Below is a small trained network, with its code and all its weights. Each question gives an input and a class and asks what happens when units are switched off, that is, made to give their printed mean instead of their output.

import numpy as np


def w(rows, s, z=0):
    codes = np.array(rows[::2]) - 128.0
    scale = np.full(codes.shape[1], s)
    scale[-1] = z or s
    return codes * scale


def f(y):
    return np.maximum(y, 0)


def log_softmax(a):
    a = a - a.max(-1, keepdims=True)
    return a - np.log(np.exp(a).sum(-1, keepdims=True))


def net(x, mask):
    res = np.array(x, float).reshape(1, 7) / 4 @ E
    y = f(res @ A[0][:, :-1].T + A[0][:, -1])
    res = res + np.where(mask, y, B[0][:, -1]) @ B[0][:, :-1]
    return log_softmax(res[-1] @ U[:, :-1].T + U[:, -1])


A, B = {}, {}
E = w([
[122,122,131,131,123,121,132],'x0',
[38,44,170,98,186,200,33],'x1',
[88,183,218,133,176,208,254],'x2',
[128,149,139,117,138,117,113],'x3',
[214,58,216,230,207,99,117],'x4',
[133,106,126,136,105,143,141],'x5',
[139,134,120,127,136,144,122],'x6',
],0.0082)
A[0] = w([
[192,168,99,138,101,83,189,144],'neuron 0',
[58,53,153,94,168,165,67,156],'neuron 1',
[160,153,109,103,136,86,157,21],'neuron 2',
[123,144,136,148,114,119,124,50],'neuron 3',
[181,94,151,162,135,110,88,77],'neuron 4',
[190,191,95,158,95,91,174,148],'neuron 5',
[102,144,121,150,152,86,135,56],'neuron 6',
[82,189,216,161,169,205,214,74],'neuron 7',
[154,81,91,111,101,81,48,103],'neuron 8',
[47,67,164,136,167,183,43,125],'neuron 9',
[131,120,146,111,132,150,96,79],'neuron 10',
[180,176,59,133,95,72,178,144],'neuron 11',
[207,168,111,157,110,71,174,134],'neuron 12',
[102,152,140,152,147,149,153,33],'neuron 13',
[143,141,84,126,175,100,161,13],'neuron 14',
[126,94,109,143,99,118,123,28],'neuron 15',
[44,40,148,99,165,181,91,201],'neuron 16',
[161,83,52,139,115,69,44,87],'neuron 17',
[205,138,136,151,141,68,175,132],'neuron 18',
[4,185,10,27,47,141,148,26],'neuron 19',
[65,76,140,133,186,132,84,71],'neuron 20',
[130,91,45,124,101,77,63,74],'neuron 21',
[68,210,44,73,52,193,125,57],'neuron 22',
[170,77,172,160,161,100,131,6],'neuron 23',
[119,161,159,135,151,182,172,39],'neuron 24',
[83,152,226,135,124,182,179,72],'neuron 25',
[87,179,213,125,167,203,241,54],'neuron 26',
[140,128,113,99,156,103,145,96],'neuron 27',
[70,67,147,118,155,149,87,110],'neuron 28',
[235,87,203,213,182,115,107,29],'neuron 29',
[134,99,80,147,93,66,48,91],'neuron 30',
[171,102,86,118,97,77,49,94],'neuron 31',
[25,204,2,82,83,154,135,34],'neuron 32',
[161,143,120,104,135,131,132,64],'neuron 33',
[125,116,163,138,132,101,126,33],'neuron 34',
[92,85,178,89,147,166,60,127],'neuron 35',
[210,174,112,143,104,84,180,135],'neuron 36',
[207,68,176,214,212,88,127,8],'neuron 37',
[170,102,80,158,97,87,25,81],'neuron 38',
[193,177,120,140,98,92,173,119],'neuron 39',
],0.0072,0.0022)
B[0] = w([
[59,147,100,160,79,148,94,195],'neuron 0',
[53,194,85,162,42,187,104,198],'neuron 1',
[113,124,108,145,113,164,120,149],'neuron 2',
[141,133,124,127,121,139,120,129],'neuron 3',
[164,75,169,125,180,114,106,168],'neuron 4',
[60,177,89,172,77,186,84,198],'neuron 5',
[136,137,126,128,135,146,123,131],'neuron 6',
[203,101,51,41,141,44,224,208],'neuron 7',
[169,122,79,63,138,106,202,189],'neuron 8',
[57,189,84,176,70,182,92,201],'neuron 9',
[118,116,121,118,98,147,119,142],'neuron 10',
[56,179,115,170,87,173,93,200],'neuron 11',
[76,173,114,164,65,170,94,197],'neuron 12',
[140,126,113,118,137,111,141,144],'neuron 13',
[120,146,134,133,111,117,126,138],'neuron 14',
[138,130,128,113,128,116,127,138],'neuron 15',
[86,185,91,138,77,174,91,204],'neuron 16',
[164,116,76,65,152,60,204,200],'neuron 17',
[82,145,140,164,92,165,88,188],'neuron 18',
[184,29,254,179,218,118,46,244],'neuron 19',
[83,163,109,168,86,164,91,171],'neuron 20',
[178,119,92,66,130,74,197,190],'neuron 21',
[150,81,196,173,180,127,77,215],'neuron 22',
[152,105,188,154,153,140,90,168],'neuron 23',
[156,132,100,84,133,90,162,162],'neuron 24',
[156,133,84,65,148,90,175,182],'neuron 25',
[203,107,48,40,144,57,225,211],'neuron 26',
[127,124,124,140,115,135,130,133],'neuron 27',
[80,149,103,155,74,166,118,175],'neuron 28',
[153,59,205,160,177,123,68,214],'neuron 29',
[174,132,89,69,143,98,196,189],'neuron 30',
[155,129,94,79,150,85,177,190],'neuron 31',
[165,78,220,167,182,136,87,221],'neuron 32',
[118,127,122,115,128,136,112,133],'neuron 33',
[122,125,142,139,137,146,112,137],'neuron 34',
[70,173,93,154,73,161,103,182],'neuron 35',
[62,181,85,167,76,202,78,197],'neuron 36',
[147,69,218,169,204,137,79,210],'neuron 37',
[175,124,95,63,142,85,201,196],'neuron 38',
[71,186,100,160,81,161,107,187],'neuron 39',
],0.0066,0.011)
U = w([
[73,199,77,161,71,187,94,255],'0',
[182,126,60,67,137,73,194,52],'1',
[158,80,251,163,173,137,79,71],'2',
],0.015,0.00054)

Each question gives the input, the list of numbers given to net, and the class t.
The units are the neurons (one row each of A and B). Each row of codes is followed by its name. A weight is (code - 128) times the scale printed after its matrix; where a second scale follows, it is the last column's (A, B and U).
mask holds one flag per neuron, in row order. A switched-off neuron (its flag False) gives its mean, the last column of its row in B, instead of its output. The means were averaged over made-up inputs and are rounded, as every weight is.
A unit's drop is (log p(t) with every unit on - log p(t) with that unit switched off) / (log p(t) with every unit on - log p(t) with every unit switched off).
The circuit of an input: a set's keep is (log p(t) with only the set's units on - log p(t) with every unit switched off) / (log p(t) with every unit on - log p(t) with every unit switched off). Starting from the 12 units with the biggest drops (on a tie, the unit counted first), units are removed one at a time, each time the one whose removal leaves the highest keep (on an exact tie, the one counted first), for as long as the keep stays at least 0.8.
units of the circuit, in order: the units of the circuit, biggest drop first
top k neurons: the k neurons with the biggest drops, biggest first
drop when u is switched off: that unit's drop, to one decimal
input [-1,-5,1,-1,-6,1,6], class 2: top 2 neurons -> [neuron 19; neuron 32]
input [5,-6,7,-6,-5,-7,-1], class 1: units of the circuit, in order -> [neuron 26]
input [4,6,8,5,0,-3,7], class 1: top 2 neurons -> [neuron 7; neuron 26]
input [0,-7,5,1,7,-1,8], class 0: top 2 neurons -> [neuron 19; neuron 36]
input [-5,-6,8,-6,6,5,1], class 1: top 2 neurons -> [neuron 7; neuron 26]
input [-2,8,8,0,2,-5,-5], class 0: top 3 neurons -> [neuron 9; neuron 1; neuron 16]
input [-6,-7,6,3,-8,-2,6], class 2: top 2 neurons -> [neuron 19; neuron 32]
input [3,6,6,-1,5,-5,-7], class 0: top 3 neurons -> [neuron 9; neuron 1; neuron 16]
input [3,8,0,-2,7,-3,5], class 0: top 2 neurons -> [neuron 9; neuron 1]
input [-8,-3,3,5,3,3,-2], class 0: top 2 neurons -> [neuron 19; neuron 17]
input [0,7,-8,7,2,-7,-2], class 1: top 3 neurons -> [neuron 17; neuron 38; neuron 8]
input [-8,0,-6,-1,-6,3,5], class 1: top 2 neurons -> [neuron 21; neuron 17]
input [8,1,-1,-5,-2,0,-4], class 2: drop when neuron 39 is switched off -> 0.1
input [-2,5,-4,-4,-8,-1,-1], class 2: units of the circuit, in order -> [neuron 19]
input [-7,3,6,-5,-7,5,2], class 2: drop when neuron 32 is switched off -> 0.4
input [-7,-4,4,5,-5,8,-6], class 2: drop when neuron 22 is switched off -> 0.2
